Here is a tiny trained network, its code and every weight. The questions are about switching its units off for an input and a target symbol, where a switched-off unit gives its printed mean instead of its output.

import numpy as np


def w(rows, s, z=0):
    codes = np.array(rows[::2]) - 128.0
    scale = np.full(codes.shape[1], s)
    scale[-1] = z or s
    return codes * scale


def softmax(a):
    e = np.exp(a - a.max(-1, keepdims=True))
    return e / e.sum(-1, keepdims=True)


def log_softmax(a):
    a = a - a.max(-1, keepdims=True)
    return a - np.log(np.exp(a).sum(-1, keepdims=True))


def net(x, mask):
    ids = ['ΔΠΦΨαεηλξστ'.index(c) for c in x.split()]
    T = len(ids)
    res = E[ids] + P[:T]
    u = 0
    for l in range(2):
        r = res
        for j in range(3):
            rows = slice(3 * j, 3 * j + 3)
            q, k, v = (r @ M[l][rows].T for M in (Q, K, V))
            z = softmax(np.where(np.tri(T) > 0, q @ k.T / 3**0.5, -1e9)) @ v
            o = O[l][rows]
            res = res + np.where(mask[u + j], z, o[:, -1]) @ o[:, :-1]
        u += 3
    return log_softmax(res[-1] @ U[:, :-1].T + U[:, -1])


Q, K, V, O = {}, {}, {}, {}
E = w([
[116,89,109],'Δ',
[124,76,79],'Π',
[99,104,146],'Φ',
[37,90,168],'Ψ',
[54,109,198],'α',
[225,207,151],'ε',
[212,214,154],'η',
[112,236,118],'λ',
[189,111,212],'ξ',
[148,90,230],'σ',
[45,250,120],'τ',
],0.015)
P = w([
[160,65,71],'0',
[170,96,90],'1',
[158,114,116],'2',
[154,124,152],'3',
[134,146,193],'4',
[140,157,214],'5',
[117,173,253],'6',
],0.0056)
Q[0] = w([
[116,148,118],'L0H0',
[92,69,128],'L0H0',
[104,87,189],'L0H0',
[119,54,175],'L0H1',
[233,253,126],'L0H1',
[75,125,126],'L0H1',
[98,173,173],'L0H2',
[148,139,146],'L0H2',
[80,162,107],'L0H2',
],0.021)
K[0] = w([
[86,131,76],'L0H0',
[90,99,182],'L0H0',
[137,61,151],'L0H0',
[58,169,207],'L0H1',
[127,37,18],'L0H1',
[173,149,210],'L0H1',
[186,95,35],'L0H2',
[197,155,171],'L0H2',
[75,154,5],'L0H2',
],0.014)
V[0] = w([
[132,125,75],'L0H0',
[109,209,201],'L0H0',
[91,147,64],'L0H0',
[249,194,156],'L0H1',
[222,100,125],'L0H1',
[134,210,68],'L0H1',
[123,138,119],'L0H2',
[51,118,169],'L0H2',
[111,97,49],'L0H2',
],0.011)
O[0] = w([
[95,78,88,107],'L0H0',
[199,199,173,53],'L0H0',
[67,145,75,98],'L0H0',
[244,139,76,22],'L0H1',
[223,54,82,85],'L0H1',
[136,223,2,5],'L0H1',
[129,152,121,111],'L0H2',
[9,168,246,107],'L0H2',
[69,120,60,199],'L0H2',
],0.0072,0.002)
Q[1] = w([
[155,254,134],'L1H0',
[93,224,127],'L1H0',
[184,180,82],'L1H0',
[123,192,108],'L1H1',
[214,179,139],'L1H1',
[61,209,32],'L1H1',
[59,83,131],'L1H2',
[134,20,134],'L1H2',
[200,93,168],'L1H2',
],0.0084)
K[1] = w([
[90,48,107],'L1H0',
[154,73,118],'L1H0',
[121,71,40],'L1H0',
[123,179,56],'L1H1',
[191,195,174],'L1H1',
[99,187,80],'L1H1',
[167,93,107],'L1H2',
[171,1,186],'L1H2',
[109,97,106],'L1H2',
],0.0089)
V[1] = w([
[115,3,159],'L1H0',
[106,14,130],'L1H0',
[71,188,116],'L1H0',
[108,148,137],'L1H1',
[24,38,10],'L1H1',
[114,63,232],'L1H1',
[189,187,115],'L1H2',
[228,200,147],'L1H2',
[174,74,129],'L1H2',
],0.0045)
O[1] = w([
[133,255,80,255],'L1H0',
[159,198,114,241],'L1H0',
[170,93,118,106],'L1H0',
[159,113,94,123],'L1H1',
[43,107,129,172],'L1H1',
[138,18,146,193],'L1H1',
[55,135,153,70],'L1H2',
[48,158,172,41],'L1H2',
[124,43,132,136],'L1H2',
],0.0039,0.0049)
U = w([
[127,107,120,35],'Δ',
[105,77,78,204],'Π',
[125,119,139,71],'Φ',
[55,114,200,156],'Ψ',
[106,119,177,126],'α',
[165,114,110,136],'ε',
[194,172,133,200],'η',
[127,163,109,252],'λ',
[159,93,145,104],'ξ',
[183,67,203,26],'σ',
[101,254,130,194],'τ',
],0.008,0.0022)

Each question gives the input, a string of symbols that net reads in full, and the target symbol t.
The units are the heads (3 rows each of Q, K, V and O). Each row of codes is followed by its name. A weight is (code - 128) times the scale printed after its matrix; where a second scale follows, it is the last column's (O and U).
mask holds one flag per head, layer by layer. A switched-off head (its flag False) gives its mean, the last column of its rows in O, instead of its output. The means were averaged over made-up inputs and are rounded, as every weight is.
A unit's drop is (log p(t) with every unit on - log p(t) with that unit switched off) / (log p(t) with every unit on - log p(t) with every unit switched off).
The circuit of an input: a set's keep is (log p(t) with only the set's units on - log p(t) with every unit switched off) / (log p(t) with every unit on - log p(t) with every unit switched off). Starting from all 6 units, units are removed one at a time, each time the one whose removal leaves the highest keep (on an exact tie, the one counted first), for as long as the keep stays at least 0.8.
units of the circuit, in order: the units of the circuit, biggest drop first
unit that matters most: the unit with the biggest drop
which heads matter: for each layer, one digit per head in row order, 1 if its drop is at least 0.15 and else 0, layers parted by /
drop when u is switched off: that unit's drop, to one decimal
input α Ψ Δ Δ Π α σ, target σ: unit that matters most -> L1H1
input σ Ψ ξ τ Φ, target τ: units of the circuit, in order -> L0H1, L1H0
input Π Ψ Ψ, target Ψ: which heads matter -> 010 / 010
input Π Π τ τ α Π, target τ: which heads matter -> 110 / 000
input σ α σ Π Φ, target σ: which heads matter -> 110 / 010
input ε τ Π, target τ: units of the circuit, in order -> L0H1, L1H1
input Π σ Ψ η Ψ, target η: units of the circuit, in order -> L0H1, L0H0
input τ Π Δ, target τ: which heads matter -> 010 / 011
input Π Π ε Π, target ε: which heads matter -> 010 / 000
input Ψ Π η σ Ψ Π, target σ: units of the circuit, in order -> L0H1, L1H1, L0H0, L0H2
input Ψ Φ Δ, target Ψ: which heads matter -> 011 / 000
input Ψ Φ σ Π, target σ: units of the circuit, in order -> L0H1, L1H1, L0H2
input Π Π Π, target Π: units of the circuit, in order -> L0H0, L0H2
input Δ Π τ σ, target τ: units of the circuit, in order -> L0H1
input Π λ Π τ Δ τ Φ, target τ: which heads matter -> 010 / 000
input α Δ Π Ψ Π, target Ψ: drop when L0H1 is switched off -> 0.5
input Π Δ Φ η Ψ, target η: drop when L0H0 is switched off -> 0.2
input η Ψ σ Φ, target σ: drop when L0H0 is switched off -> 0.2
input Δ Π Π Π Ψ Π Δ, target Ψ: drop when L1H1 is switched off -> 0.2
input Π τ Ψ ε τ ξ, target σ: unit that matters most -> L0H2
